Below is a small trained network, with its code and all its weights. Each question gives an input and a class and asks what happens when units are switched off, that is, made to give their printed mean instead of their output.

import numpy as np


def w(rows, s, z=0):
    codes = np.array(rows[::2]) - 128.0
    scale = np.full(codes.shape[1], s)
    scale[-1] = z or s
    return codes * scale


def f(y):
    return np.maximum(y, 0)


def log_softmax(a):
    a = a - a.max(-1, keepdims=True)
    return a - np.log(np.exp(a).sum(-1, keepdims=True))


def net(x, mask):
    res = np.array(x, float).reshape(1, 2) / 4 @ E
    y = f(res @ A[0][:, :-1].T + A[0][:, -1])
    res = res + np.where(mask, y, B[0][:, -1]) @ B[0][:, :-1]
    return log_softmax(res[-1] @ U[:, :-1].T + U[:, -1])


A, B = {}, {}
E = w([
[145,40,3,226],'x0',
[252,130,213,253],'x1',
],0.015)
A[0] = w([
[88,123,39,103,152],'N0',
[132,91,20,166,164],'N1',
[196,190,212,142,253],'N2',
[217,76,73,248,77],'N3',
[69,166,114,50,211],'N4',
[40,159,96,36,238],'N5',
[73,78,38,125,176],'N6',
[72,54,36,101,160],'N7',
[60,90,64,88,128],'N8',
],0.018,0.0079)
B[0] = w([
[190,176,46,113,199],'N0',
[211,200,48,107,220],'N1',
[145,175,227,72,214],'N2',
[17,58,108,211,252],'N3',
[51,52,82,203,212],'N4',
[65,48,4,196,239],'N5',
[204,142,43,107,213],'N6',
[216,194,36,65,220],'N7',
[218,197,100,50,206],'N8',
],0.015,0.037)
U = w([
[38,74,47,213,209],'0',
[123,168,251,111,186],'1',
[220,188,113,69,7],'2',
],0.017,0.011)

Each question gives the input, the list of numbers given to net, and the class t.
The units are the neurons (one row each of A and B). Each row of codes is followed by its name. A weight is (code - 128) times the scale printed after its matrix; where a second scale follows, it is the last column's (A, B and U).
mask holds one flag per neuron, in row order. A switched-off neuron (its flag False) gives its mean, the last column of its row in B, instead of its output. The means were averaged over made-up inputs and are rounded, as every weight is.
A unit's drop is (log p(t) with every unit on - log p(t) with that unit switched off) / (log p(t) with every unit on - log p(t) with every unit switched off).
The circuit of an input: a set's keep is (log p(t) with only the set's units on - log p(t) with every unit switched off) / (log p(t) with every unit on - log p(t) with every unit switched off). Starting from all 9 units, units are removed one at a time, each time the one whose removal leaves the highest keep (on an exact tie, the one counted first), for as long as the keep stays at least 0.8.
units of the circuit, in order: the units of the circuit, biggest drop first
top k neurons: the k neurons with the biggest drops, biggest first
drop of u: that unit's drop, to one decimal
input [1,-4], class 2: units of the circuit, in order -> N3
input [0,2], class 1: top 2 neurons -> N5; N4
input [1,0], class 2: top 3 neurons -> N5; N3; N4
input [1,-6], class 2: top 2 neurons -> N3; N8
input [1,-7], class 2: top 4 neurons -> N8; N3; N7; N0
input [0,6], class 1: top 3 neurons -> N5; N2; N4
input [0,4], class 1: top 3 neurons -> N5; N4; N2
input [-5,1], class 1: top 2 neurons -> N3; N2
input [-1,4], class 1: drop of N5 -> 0.2
input [1,-3], class 2: drop of N3 -> 1.5
input [0,7], class 1: drop of N5 -> 0.5
